Below is a small trained network, with its code and all its weights. Each question gives an input and a target symbol and asks what happens when units are switched off, that is, made to give their printed mean instead of their output.

import numpy as np


def w(rows, s, z=0):
    codes = np.array(rows[::2]) - 128.0
    scale = np.full(codes.shape[1], s)
    scale[-1] = z or s
    return codes * scale


def f(y):
    return y / 2 * (1 + np.tanh(0.7978845608 * (y + 0.044715 * y**3)))


def softmax(a):
    e = np.exp(a - a.max(-1, keepdims=True))
    return e / e.sum(-1, keepdims=True)


def log_softmax(a):
    a = a - a.max(-1, keepdims=True)
    return a - np.log(np.exp(a).sum(-1, keepdims=True))


def net(x, mask):
    ids = ['ΓΠΦΨαβεζηθλμξστω'.index(c) for c in x.split()]
    T = len(ids)
    res = E[ids] + P[:T]
    u = 0
    for l in range(2):
        q, k, v = (res @ M[l].T for M in (Q, K, V))
        z = softmax(np.where(np.tri(T) > 0, q @ k.T / 4**0.5, -1e9)) @ v
        res = res + np.where(mask[u], z, O[l][:, -1]) @ O[l][:, :-1]
        u += 1
        y = f(res @ A[l][:, :-1].T + A[l][:, -1])
        res = res + np.where(mask[u : u + 4], y, B[l][:, -1]) @ B[l][:, :-1]
        u += 4
    return log_softmax(res[-1] @ U[:, :-1].T + U[:, -1])


Q, K, V, O, A, B = {}, {}, {}, {}, {}, {}
E = w([
[96,77,101,166,98,98,91,92],'Γ',
[142,141,163,173,113,138,182,24],'Π',
[99,141,108,109,66,126,80,172],'Φ',
[140,65,39,175,157,185,129,153],'Ψ',
[159,60,169,124,222,186,176,79],'α',
[146,128,114,145,182,138,72,89],'β',
[180,158,102,124,73,139,198,149],'ε',
[105,105,202,71,117,168,125,145],'ζ',
[171,166,89,112,83,154,81,173],'η',
[161,182,178,79,169,143,124,169],'θ',
[99,124,176,148,95,128,127,92],'λ',
[123,134,99,130,84,70,148,239],'μ',
[82,91,189,109,192,136,123,199],'ξ',
[177,109,69,161,41,123,94,70],'σ',
[122,131,169,109,140,124,249,136],'τ',
[149,111,144,183,152,87,188,172],'ω',
],0.016)
P = w([
[50,57,81,2,55,172,202,86],'0',
[156,153,47,214,137,174,186,209],'1',
[167,41,179,57,100,93,106,118],'2',
[170,146,50,214,139,201,168,203],'3',
[184,46,205,57,95,80,80,116],'4',
[169,138,53,222,138,213,177,181],'5',
[209,65,233,61,96,72,48,125],'6',
[167,137,45,218,139,224,168,175],'7',
[237,78,254,61,99,55,18,123],'8',
[156,160,40,193,127,220,185,166],'9',
],0.0079)
Q[0] = w([
[203,122,69,187,135,233,172,162],'L0H1',
[177,128,63,177,150,65,99,68],'L0H1',
[223,110,201,121,52,189,131,147],'L0H1',
[109,133,62,255,149,231,185,160],'L0H1',
],0.0074)
K[0] = w([
[44,173,71,72,118,156,123,120],'L0H1',
[126,121,91,177,105,130,74,69],'L0H1',
[150,201,182,1,81,89,120,119],'L0H1',
[73,91,30,64,190,194,171,99],'L0H1',
],0.0074)
V[0] = w([
[207,44,125,159,150,150,135,177],'L0H1',
[134,170,59,196,195,55,66,112],'L0H1',
[75,184,82,140,170,204,118,84],'L0H1',
[145,2,86,120,151,87,112,95],'L0H1',
],0.0077)
O[0] = w([
[232,233,65,34,254,26,102,88,163],'L0H1',
[134,164,226,201,51,212,57,153,1],'L0H1',
[209,25,177,100,55,214,119,234,85],'L0H1',
[76,125,52,85,131,162,12,37,164],'L0H1',
],0.0055,0.0075)
A[0] = w([
[103,210,26,255,88,143,96,135,155],'L0N1',
[76,62,212,92,126,45,137,65,55],'L0N2',
[120,167,107,145,209,170,177,217,253],'L0N3',
[125,183,53,132,131,90,164,157,214],'L0N4',
],0.0082,0.0027)
B[0] = w([
[99,155,207,99,156,167,218,71,196],'L0N1',
[128,94,254,183,113,72,114,102,209],'L0N2',
[96,152,146,155,73,175,146,21,253],'L0N3',
[119,64,111,129,194,113,86,124,251],'L0N4',
],0.0097,0.0061)
Q[1] = w([
[122,173,61,206,105,192,96,110],'L1H1',
[7,168,83,80,163,187,242,124],'L1H1',
[108,135,193,154,87,177,163,70],'L1H1',
[45,164,69,97,142,189,153,2],'L1H1',
],0.0093)
K[1] = w([
[61,107,37,171,73,196,121,109],'L1H1',
[16,48,126,54,103,195,196,144],'L1H1',
[100,65,207,64,74,120,147,59],'L1H1',
[80,25,80,2,58,139,144,91],'L1H1',
],0.008)
V[1] = w([
[52,186,127,161,186,146,133,36],'L1H1',
[115,182,92,64,178,39,192,157],'L1H1',
[8,111,182,224,126,115,122,254],'L1H1',
[81,112,96,104,165,161,19,183],'L1H1',
],0.0077)
O[1] = w([
[195,159,124,66,153,198,231,211,181],'L1H1',
[198,148,111,36,40,72,146,92,195],'L1H1',
[20,254,43,147,163,27,181,132,2],'L1H1',
[128,231,168,46,199,180,72,69,32],'L1H1',
],0.0087,0.0066)
A[1] = w([
[187,69,64,107,91,151,74,149,76],'L1N1',
[48,106,180,2,50,65,39,200,115],'L1N2',
[139,126,94,127,183,225,106,138,172],'L1N3',
[99,64,248,95,181,127,216,161,3],'L1N4',
],0.007,0.0056)
B[1] = w([
[131,224,76,186,139,125,40,137,254],'L1N1',
[86,112,145,131,116,165,136,236,202],'L1N2',
[91,143,134,88,143,78,137,131,234],'L1N3',
[115,250,102,148,157,208,151,56,247],'L1N4',
],0.012,0.0069)
U = w([
[135,72,179,89,198,125,90,126,137],'Γ',
[128,134,94,60,186,89,150,178,213],'Π',
[144,91,181,168,73,179,137,140,125],'Φ',
[92,146,36,200,225,95,93,154,175],'Ψ',
[68,2,203,106,83,132,86,64,141],'α',
[141,59,118,119,170,45,126,103,202],'β',
[137,141,157,160,165,201,124,136,2],'ε',
[207,118,165,64,145,175,181,203,94],'ζ',
[117,96,135,148,21,146,73,72,108],'η',
[190,135,71,157,86,107,138,174,144],'θ',
[86,105,214,99,125,184,137,155,162],'λ',
[138,195,96,153,120,168,99,183,169],'μ',
[119,44,154,157,148,215,133,230,207],'ξ',
[96,201,132,123,215,131,139,178,88],'σ',
[131,218,136,83,51,75,140,77,43],'τ',
[26,188,134,167,69,71,64,42,130],'ω',
],0.0073,0.0039)

Each question gives the input, a string of symbols that net reads in full, and the target symbol t.
The units are the heads (4 rows each of Q, K, V and O) and the neurons (one row each of A and B). Each row of codes is followed by its name. A weight is (code - 128) times the scale printed after its matrix; where a second scale follows, it is the last column's (O, A, B and U).
mask holds one flag per unit, layer by layer, with each layer's heads first. A switched-off unit (its flag False) gives its mean, the last column of its rows in O or B, instead of its output. The means were averaged over made-up inputs and are rounded, as every weight is.
A unit's drop is (log p(t) with every unit on - log p(t) with that unit switched off) / (log p(t) with every unit on - log p(t) with every unit switched off).
The circuit of an input: a set's keep is (log p(t) with only the set's units on - log p(t) with every unit switched off) / (log p(t) with every unit on - log p(t) with every unit switched off). Starting from all 10 units, units are removed one at a time, each time the one whose removal leaves the highest keep (on an exact tie, the one counted first), for as long as the keep stays at least 0.8.
circuit, biggest first: the units of the circuit, biggest drop first
unit that matters most: the unit with the biggest drop
k most important neurons: the k neurons with the biggest drops, biggest first
top k neurons in layer l: the k neurons of layer l with the biggest drops, biggest first
input Φ β θ α θ τ, target ω: circuit, biggest first => [L1H1; L0N3; L0H1]
input η α τ η, target α: unit that matters most => L0N1
input μ α β, target Γ: 2 most important neurons => [L1N4; L0N3]
input ξ η λ θ α ω α λ η τ, target Π: circuit, biggest first => [L1H1; L0N2; L1N1]
input σ β α β Π β, target ε: circuit, biggest first => [L1H1; L0N1; L1N4]
input ω λ λ α τ ε, target ζ: circuit, biggest first => [L1H1; L0H1]
input λ λ η λ η θ, target Ψ: 3 most important neurons => [L0N2; L0N3; L0N1]
input ε λ Π, target Φ: circuit, biggest first => [L1H1; L0N2]
input μ λ Π ε, target τ: 2 most important neurons => [L0N3; L0N1]
input η σ η ξ τ Π ζ τ ω, target β: circuit, biggest first => [L0N1; L1H1; L0N3; L1N4]
input ζ Φ ξ ω μ λ τ Π, target β: top 2 neurons in layer 0 => [L0N2; L0N3]
input Φ μ η σ, target ω: circuit, biggest first => [L1H1; L0H1; L0N1]
input λ μ β α, target Ψ: circuit, biggest first => [L1H1; L0N2; L0H1]
input λ α τ θ η σ σ Φ λ τ, target Ψ: circuit, biggest first => [L1H1; L0H1; L0N2]
input α β μ α ω τ ε λ μ τ, target μ: 2 most important neurons => [L1N1; L1N4]
input Φ τ Φ λ, target ω: top 2 neurons in layer 0 => [L0N3; L0N1]
input θ Ψ β ε τ ε σ ξ θ, target ζ: circuit, biggest first => [L0H1; L1H1]
input Γ ε Φ, target ξ: 2 most important neurons => [L1N2; L1N4]
input α β Π μ ε ζ, target μ: circuit, biggest first => [L1N1; L1H1; L0H1; L1N4]
input τ α α Π ζ η β ξ, target θ: 2 most important neurons => [L0N3; L0N2]
input Φ θ Π λ ω Φ, target ω: 3 most important neurons => [L0N3; L0N1; L1N2]
input η Φ ε Γ ζ ω τ η λ Ψ, target α: top 2 neurons in layer 1 => [L1N4; L1N1]
